In the rows, 128 means zero.
Each row is followed by its class number. Each block has new classes, again numbered from 0 up, in any order.
[131,96,96,139,120,124,125,122,150,123,105,199,101,182,138,156,137,126,157,125,111,147,162,99,103,140,123,125,171,124,81,113] => 3
[146,109,88,119,79,106,82,112,208,149,120,131,116,211,179,100,72,168,182,135,124,144,119,64,128,104,98,109,189,143,136,76] => 7
[140,74,106,108,104,120,115,116,106,91,104,180,100,82,36,204,115,118,198,163,194,154,116,99,174,66,112,190,163,132,85,69] => 8
[168,96,116,86,124,114,119,117,167,91,139,130,123,118,134,153,76,152,161,66,165,107,116,79,193,123,99,149,140,130,135,106] => 0
[146,109,154,112,102,143,153,124,106,85,126,165,146,98,69,151,162,119,162,122,168,145,145,127,188,152,119,152,160,87,117,175] => 8
[139,104,103,117,127,147,100,116,115,100,138,175,162,88,91,157,106,139,172,133,169,126,149,105,188,105,124,159,160,72,84,66] => 8
[179,102,117,144,146,169,110,124,85,68,93,154,115,153,37,140,101,145,168,135,144,131,140,120,130,73,169,132,88,126,167,128] => 6
[139,75,154,106,142,135,146,115,143,91,138,66,150,116,107,94,125,123,193,64,142,153,152,126,240,90,86,125,101,142,171,150] => 1
[151,76,152,148,159,105,163,154,85,107,94,110,203,105,127,130,128,111,153,83,138,166,118,75,166,96,126,86,99,134,206,191] => 6
[155,100,124,112,132,111,116,125,161,109,124,161,76,170,88,152,111,169,181,136,137,139,155,93,112,56,136,164,130,128,135,103] => 0
[161,107,121,170,147,98,133,161,96,104,120,107,158,123,155,115,103,142,139,70,121,122,126,100,99,144,86,68,67,151,172,166] => 7
[160,100,120,129,129,124,92,110,116,80,102,165,106,140,89,174,88,123,155,147,155,117,151,95,108,58,121,173,159,126,123,103] => 4
[131,156,122,118,120,139,168,132,145,145,115,118,139,164,136,111,158,118,163,224,180,191,114,61,156,82,108,130,140,164,151,54] => 2
[162,97,123,106,100,115,92,143,127,105,105,139,148,165,116,149,131,161,175,167,167,136,139,72,185,125,132,135,175,126,122,120] => 8
[156,101,85,153,170,102,138,165,145,122,123,104,187,135,176,118,127,147,167,78,130,158,124,66,141,156,92,48,111,143,209,182] => 4
[152,113,68,107,128,136,144,132,145,105,142,103,164,153,165,122,146,150,172,117,158,142,141,85,201,122,129,112,149,130,144,76] => 5
[154,94,117,121,91,137,112,93,135,97,87,152,137,191,153,124,68,152,186,87,158,125,119,85,128,73,117,132,187,108,111,69] => 2
[159,71,139,124,143,112,171,157,124,93,141,143,159,100,110,187,133,164,151,92,127,104,135,93,147,106,118,114,119,126,155,156] => 4
[169,99,123,106,92,148,111,110,133,101,111,176,130,153,72,157,87,152,180,109,136,117,130,154,148,130,150,168,122,123,148,124] => 4
[181,96,116,112,104,159,159,117,129,92,113,144,152,156,81,140,116,174,181,132,185,137,134,109,155,88,140,136,180,126,177,78] => 4
[143,124,108,151,149,121,131,156,128,136,130,151,147,116,144,149,124,136,112,144,111,128,145,108,105,156,130,88,89,170,160,134] => 5
[142,88,145,93,109,129,158,119,135,99,143,117,143,100,106,146,142,156,183,81,158,129,134,121,197,130,93,129,133,128,129,138] => 0
[156,106,118,111,111,128,122,115,137,113,132,129,138,136,151,150,109,145,180,105,139,119,135,84,170,128,95,133,115,117,110,114] => 2
[129,102,137,145,142,120,129,119,150,114,126,150,132,118,88,111,122,99,150,151,94,168,157,152,155,160,129,150,101,151,157,143] => 2
[154,78,89,112,98,110,142,124,179,114,125,130,90,153,119,155,124,145,190,132,115,145,139,62,152,84,101,126,142,146,159,91] => 3
[122,68,126,97,116,109,157,156,151,86,142,129,151,76,73,167,142,170,200,76,152,120,121,106,181,84,61,108,112,130,131,143] => 3
[174,81,166,97,110,108,135,127,165,103,153,106,145,128,123,111,139,194,178,74,130,126,169,118,179,139,98,107,141,114,180,176] => 1
[151,89,102,126,129,101,128,128,158,95,132,118,88,128,140,125,137,181,164,76,145,133,155,92,117,82,103,98,169,117,151,122] => 5
[162,71,171,118,120,155,168,129,121,89,114,198,119,91,24,186,113,133,149,107,135,130,126,145,156,144,142,160,131,124,149,162] => 1
[108,89,173,136,125,139,124,151,119,140,112,85,192,132,122,111,126,156,159,94,105,119,140,142,146,77,124,116,113,153,191,165] => 7
[146,80,88,147,145,114,128,107,161,95,129,155,148,112,97,123,87,128,182,126,114,167,128,119,121,120,106,94,130,149,171,109] => 4
[135,131,102,122,118,120,86,141,156,108,106,133,156,187,165,75,143,143,192,152,157,183,147,85,184,158,109,111,161,121,125,85] => 5
[119,91,149,131,130,125,199,156,100,108,146,81,178,63,96,132,197,126,143,111,133,152,139,152,191,171,106,80,103,142,162,213] => 5
[164,117,132,105,143,92,125,161,144,105,127,86,196,150,195,108,134,168,145,92,155,121,109,60,181,129,107,82,120,163,184,138] => 6
[176,113,93,128,147,147,157,133,136,89,144,111,168,133,152,126,141,137,147,85,124,121,131,89,179,157,124,81,104,154,198,151] => 6
[150,74,135,115,158,157,166,129,113,120,128,87,139,91,92,168,136,151,149,88,142,126,134,104,187,111,143,119,122,136,175,165] => 0
[129,120,93,128,141,174,194,164,145,137,139,89,110,118,66,145,171,145,150,159,158,152,120,96,178,91,121,94,116,168,208,145] => 0
[155,126,129,107,68,136,135,116,171,112,130,144,127,152,101,108,113,131,164,141,151,154,133,92,176,102,93,122,150,139,179,135] => 7
[107,90,98,138,178,163,144,143,107,96,122,77,178,121,99,125,128,167,162,122,141,117,112,117,147,33,128,63,100,167,151,101] => 2
[140,143,91,121,133,148,106,123,119,132,125,120,157,152,180,154,125,125,127,144,143,107,141,101,131,139,143,146,148,138,117,95] => 5
[186,105,155,134,166,171,143,143,109,71,76,106,166,161,105,116,110,155,144,58,129,120,116,95,127,162,147,72,96,139,225,210] => 3
[178,85,106,146,196,96,172,149,81,73,131,117,160,83,126,161,160,130,123,103,119,144,124,87,119,136,148,101,82,165,192,144] => 7
[150,102,128,135,116,128,99,145,137,104,121,100,180,139,150,107,104,168,190,83,119,116,129,101,134,132,76,72,116,129,191,158] => 1
[159,53,121,140,144,89,188,156,132,120,150,103,158,111,142,169,145,138,155,77,82,130,157,81,157,85,122,115,84,164,208,173] => 7
[159,112,118,107,126,137,146,146,130,123,125,144,155,127,113,195,149,127,162,172,173,133,123,61,182,120,121,170,153,155,138,113] => 6
[150,107,111,116,117,130,105,108,151,105,141,192,106,129,120,165,120,142,150,143,108,120,166,103,134,138,134,153,154,112,109,89] => 0
[172,107,107,106,139,151,129,113,139,68,126,168,118,126,84,187,88,159,170,104,155,90,108,84,110,38,129,154,122,148,152,83] => 6
[130,79,119,168,152,150,166,160,129,112,130,95,107,127,105,143,133,125,136,101,86,112,142,100,153,74,115,80,80,170,186,171] => 6
[177,124,153,115,142,131,159,156,102,92,107,137,126,135,95,119,138,138,108,103,161,144,115,102,162,126,153,97,101,119,195,178] => 1
[151,131,109,121,156,154,118,96,153,82,127,180,124,140,74,121,101,124,167,127,144,146,139,142,122,105,155,178,133,129,150,87] => 8
[133,88,101,123,133,73,148,151,158,139,142,56,173,115,198,111,128,151,164,59,130,135,131,76,176,83,81,95,121,141,204,146] => 2
[126,55,116,127,124,110,150,117,177,101,97,119,139,164,109,123,110,148,213,95,122,165,137,81,117,17,93,102,160,169,192,112] => 3
[154,69,121,141,132,119,133,151,106,100,122,110,159,130,106,137,143,177,171,85,142,122,158,111,153,89,115,80,128,138,166,176] => 6
[131,139,153,127,144,109,133,148,105,121,135,66,149,123,113,115,125,109,102,174,123,124,147,108,145,62,131,114,61,163,196,171] => 0
[128,116,139,125,156,124,88,130,104,126,121,168,162,123,138,164,146,134,130,134,134,116,167,137,129,153,149,158,139,140,89,135] => 8
[133,82,123,149,97,119,98,162,155,149,114,114,141,147,176,126,104,171,176,47,84,109,134,99,140,135,72,66,95,170,185,175] => 7
[153,84,152,166,157,143,178,157,109,99,108,129,190,104,126,121,116,144,138,59,128,139,113,90,131,151,109,65,130,130,195,173] => 7
[133,93,142,143,151,114,158,170,108,118,134,121,141,104,144,156,176,150,152,100,127,120,157,99,150,119,118,135,122,126,140,126] => 8
[190,93,144,128,153,177,167,151,112,75,107,122,157,135,71,135,125,168,150,82,164,121,118,103,185,138,140,81,99,167,207,177] => 6
[137,81,123,112,151,177,188,153,115,124,130,84,179,112,92,183,175,148,177,131,149,138,104,85,207,120,135,127,135,155,158,153] => 7
[142,90,95,170,163,116,182,158,118,112,117,103,173,98,147,131,150,128,143,99,105,156,112,83,113,148,105,41,107,160,224,182] => 2
[132,79,111,141,120,132,122,152,143,135,113,130,129,131,114,170,101,120,154,105,111,118,139,109,166,107,109,127,117,160,170,165] => 4
[155,92,146,155,171,160,149,135,84,96,85,126,143,111,35,114,144,120,141,80,169,173,144,155,160,139,155,113,131,121,200,242] => 6
[103,105,150,136,116,135,140,169,157,144,126,82,222,158,204,120,116,138,162,64,99,90,116,105,169,150,86,96,129,160,166,180] => 8
[149,90,113,137,141,84,149,140,154,130,122,139,149,127,138,133,119,129,143,119,127,158,146,98,104,73,120,131,152,169,225,112] => 1
[161,98,102,115,86,85,103,112,148,111,117,148,120,135,115,130,65,112,166,138,157,153,147,106,170,97,118,181,144,126,140,70] => 5

Next block: new classes, numbered from 0 again.
[153,94,133,135,123,100,97,151,90,144,95,176,165,144,116,112,101,210,107,159,76,128,117,70,149,110,136,128,165,115,144,139] => 4
[154,106,143,117,128,102,102,148,98,136,103,149,152,151,119,125,92,194,119,162,89,127,119,90,133,121,134,118,154,116,134,133] => 5
[166,130,136,120,156,89,113,138,102,124,121,145,125,167,111,126,28,179,105,160,45,115,115,103,118,112,150,126,187,111,116,135] => 3
[142,117,144,111,139,99,128,117,118,135,137,128,140,164,108,65,99,168,126,127,147,89,109,96,126,130,132,142,123,123,138,121] => 3
[130,196,128,104,160,139,122,148,81,108,142,138,145,139,112,166,49,207,72,162,105,102,121,105,118,114,159,100,169,61,140,158] => 3
[118,133,142,123,112,132,130,136,140,122,140,148,105,115,93,137,151,163,140,138,114,102,113,124,162,113,129,88,161,99,132,112] => 6
[113,120,116,129,102,141,127,126,122,140,138,187,132,108,84,116,193,226,126,161,134,89,109,95,169,117,135,95,204,106,148,107] => 2
[134,113,148,117,129,92,124,136,117,139,123,154,130,175,110,76,87,177,118,125,111,96,116,95,130,120,135,147,112,114,122,125] => 0
[95,120,127,127,108,135,132,120,130,138,127,152,124,129,89,102,156,164,162,134,112,85,119,120,141,129,126,121,147,128,126,113] => 3
[148,107,152,138,108,103,98,166,119,108,93,150,115,118,130,198,115,166,118,153,72,153,122,113,141,125,145,126,140,120,131,149] => 6
[90,122,134,119,108,124,135,126,140,137,120,175,130,133,94,106,155,173,166,141,89,94,116,112,154,131,126,97,146,114,125,96] => 5
[137,102,157,127,133,95,143,124,125,132,130,130,122,165,104,90,106,140,124,112,135,102,114,110,113,115,123,148,117,120,128,123] => 0
[157,101,120,133,123,110,85,157,114,140,106,159,119,129,129,142,91,163,115,149,75,122,120,111,162,115,132,120,157,143,114,130] => 1
[160,126,143,135,145,94,123,112,107,128,129,157,101,154,106,129,90,138,123,146,50,110,123,102,113,106,129,128,174,114,130,118] => 2
[148,83,141,141,139,101,115,150,110,122,98,160,132,131,130,169,111,146,127,134,84,164,122,125,139,115,129,140,149,127,124,147] => 0
[101,140,135,119,97,110,133,111,142,125,113,183,105,154,113,126,128,165,158,134,80,88,134,123,137,145,131,127,111,146,104,92] => 2
[185,102,120,125,100,112,86,155,126,131,97,160,140,128,125,111,105,191,112,177,102,119,113,84,157,111,139,120,141,144,145,120] => 4
[125,145,147,145,129,116,110,147,105,127,104,136,106,125,95,135,79,138,126,147,14,102,130,122,119,124,134,133,141,100,126,135] => 6
[93,121,143,125,118,115,140,134,133,135,128,151,142,142,87,92,131,179,151,131,110,82,117,104,144,124,127,111,137,109,123,118] => 7
[134,138,134,141,154,106,123,116,99,124,116,137,100,136,114,149,72,122,114,128,45,117,146,115,105,121,132,143,148,119,139,134] => 7
[147,99,144,129,120,106,105,165,97,142,111,151,169,149,114,122,99,221,112,161,103,127,117,71,141,109,141,121,159,114,138,143] => 4
[156,109,155,110,141,87,119,122,114,137,129,138,132,183,102,61,82,168,125,124,134,89,115,95,121,122,131,147,121,126,128,120] => 7
[117,101,171,144,150,92,112,173,93,139,109,161,161,150,90,106,82,164,127,153,47,118,127,72,152,102,125,115,115,61,112,147] => 4
[145,150,129,127,160,112,116,119,94,129,126,137,116,143,114,119,64,152,106,142,67,105,134,108,112,125,139,136,152,102,137,132] => 7
[158,130,136,119,173,105,120,114,86,130,135,155,121,162,96,120,71,148,111,145,66,117,127,101,120,101,136,116,189,94,146,138] => 1
[114,114,125,125,110,140,133,114,135,142,135,161,107,137,92,115,141,164,142,125,140,93,119,122,124,118,130,130,156,143,126,106] => 1
[145,87,143,130,128,81,98,133,108,149,96,161,143,163,120,121,112,189,153,170,47,126,124,88,126,137,124,137,124,142,116,116] => 6
[85,144,151,109,160,129,128,145,117,129,136,133,142,138,102,128,124,172,139,150,106,81,125,103,161,144,136,83,122,79,129,134] => 6
[179,158,137,117,155,142,97,115,71,124,145,119,113,137,137,136,101,157,111,156,144,127,133,112,124,124,135,115,171,107,143,149] => 1
[114,94,147,131,110,81,122,118,141,146,110,136,99,148,116,83,66,157,114,106,77,108,117,98,102,125,134,171,70,153,126,115] => 1
[87,129,115,134,109,136,137,127,127,140,127,155,129,112,92,114,146,178,129,131,91,95,122,105,139,124,135,112,155,103,147,121] => 4
[137,108,137,133,141,109,133,106,126,141,145,126,113,123,97,82,101,138,122,105,113,97,109,115,121,108,121,140,149,105,146,126] => 6
[153,105,115,138,125,116,106,159,92,141,113,147,142,117,124,139,97,187,90,141,90,141,117,97,145,95,131,128,181,116,148,158] => 0
[137,108,157,127,132,106,117,153,102,129,92,144,141,158,121,145,100,162,134,149,73,132,122,108,133,119,125,122,134,129,126,135] => 0
[118,151,147,127,163,116,113,136,69,137,114,146,146,157,124,117,86,203,108,167,73,108,133,80,109,150,150,147,125,88,143,149] => 0
[121,106,148,100,149,96,129,126,121,146,135,152,148,170,114,81,82,179,137,123,136,109,119,91,129,125,127,133,102,123,127,117] => 5
[153,117,141,122,131,108,116,121,103,138,137,139,137,151,114,70,93,195,103,134,152,104,109,84,119,124,145,158,144,112,143,134] => 3
[155,116,147,149,131,116,110,154,80,132,111,138,146,130,104,137,99,154,117,157,84,121,119,90,129,110,124,129,180,94,137,148] => 3
[69,119,127,123,149,109,143,129,119,131,124,160,133,141,97,123,118,163,153,126,53,90,135,111,152,134,134,109,140,89,124,144] => 0
[152,116,153,120,132,87,124,125,131,131,129,135,120,162,113,74,85,154,112,127,104,104,109,92,130,114,136,130,115,117,139,110] => 4
[162,146,129,124,161,108,116,114,89,126,132,150,122,154,118,123,78,164,104,147,94,114,130,102,111,120,139,135,171,107,138,133] => 7
[155,121,150,117,136,123,93,149,68,125,96,182,153,158,125,159,93,207,121,167,92,140,134,91,138,132,150,126,184,95,131,151] => 5
[149,110,153,125,111,87,133,138,155,134,144,139,116,139,102,73,104,145,145,117,127,105,99,110,150,110,114,128,111,128,122,99] => 6
[151,85,148,135,131,99,100,151,99,134,100,142,143,133,129,140,90,173,107,139,88,148,125,99,132,110,136,137,154,122,133,149] => 5
[122,118,149,115,138,103,131,135,119,140,134,145,127,167,107,77,99,171,131,126,116,96,108,96,132,130,136,137,118,102,126,126] => 0
[168,131,132,122,149,114,115,112,102,130,138,154,120,162,104,128,99,166,128,157,106,91,129,103,110,119,136,130,179,113,131,125] => 6
[154,118,159,113,137,105,124,128,121,132,137,126,131,163,112,90,88,157,115,120,156,108,114,101,114,116,134,149,112,121,139,131] => 6
[140,106,160,118,144,88,123,127,113,138,136,123,129,163,114,80,76,163,105,113,133,103,115,93,128,120,134,142,112,114,135,131] => 1
[153,169,145,124,156,132,100,142,75,108,124,156,101,138,118,164,56,184,84,145,86,123,139,112,128,113,162,128,189,93,137,162] => 7
[175,115,140,107,150,99,113,113,110,128,139,137,135,166,120,96,81,170,105,127,165,88,126,95,123,124,136,151,127,119,144,133] => 6
[168,124,160,107,158,56,117,140,100,122,131,189,152,194,100,113,66,198,142,174,64,106,114,73,134,111,127,117,126,99,113,120] => 2
[96,128,133,113,131,130,151,124,129,127,137,159,126,147,96,131,143,165,157,128,127,97,122,120,139,115,124,102,146,119,129,125] => 0
[90,130,111,139,106,145,138,121,142,132,127,152,115,95,96,114,154,151,137,115,112,95,125,136,147,133,132,126,154,118,136,115] => 7
[174,87,138,134,106,96,106,163,105,140,116,162,155,139,89,96,112,213,109,165,104,125,108,67,155,88,131,113,190,112,151,133] => 4
[150,117,180,112,135,87,129,159,103,133,120,174,158,201,120,140,62,216,147,161,59,148,101,82,122,99,143,112,165,100,109,125] => 0
[158,160,83,121,157,145,97,111,80,128,127,154,122,132,127,146,86,194,97,162,80,75,152,121,128,128,155,133,202,122,149,145] => 0
[148,98,151,123,125,105,103,161,96,142,99,147,167,152,117,122,98,209,106,166,87,121,115,79,146,118,140,119,162,118,135,140] => 2
[145,144,139,114,162,106,123,125,95,120,122,158,125,156,103,127,58,140,128,140,64,105,137,115,126,116,127,128,139,111,129,140] => 2
[85,132,142,123,117,144,133,133,117,135,130,165,141,132,83,115,150,186,167,136,128,74,135,112,153,134,127,114,142,108,127,127] => 6
[173,136,119,127,162,113,107,117,94,131,138,156,117,135,120,134,75,165,101,153,68,110,127,103,133,106,140,124,194,109,142,132] => 2
[163,98,141,129,137,107,89,137,78,143,95,155,157,146,119,118,92,199,106,158,93,116,126,82,129,118,131,143,150,117,144,149] => 6
[148,108,136,129,126,116,97,155,100,136,108,149,147,128,111,130,106,193,114,161,90,117,123,97,151,121,135,120,161,106,133,145] => 6
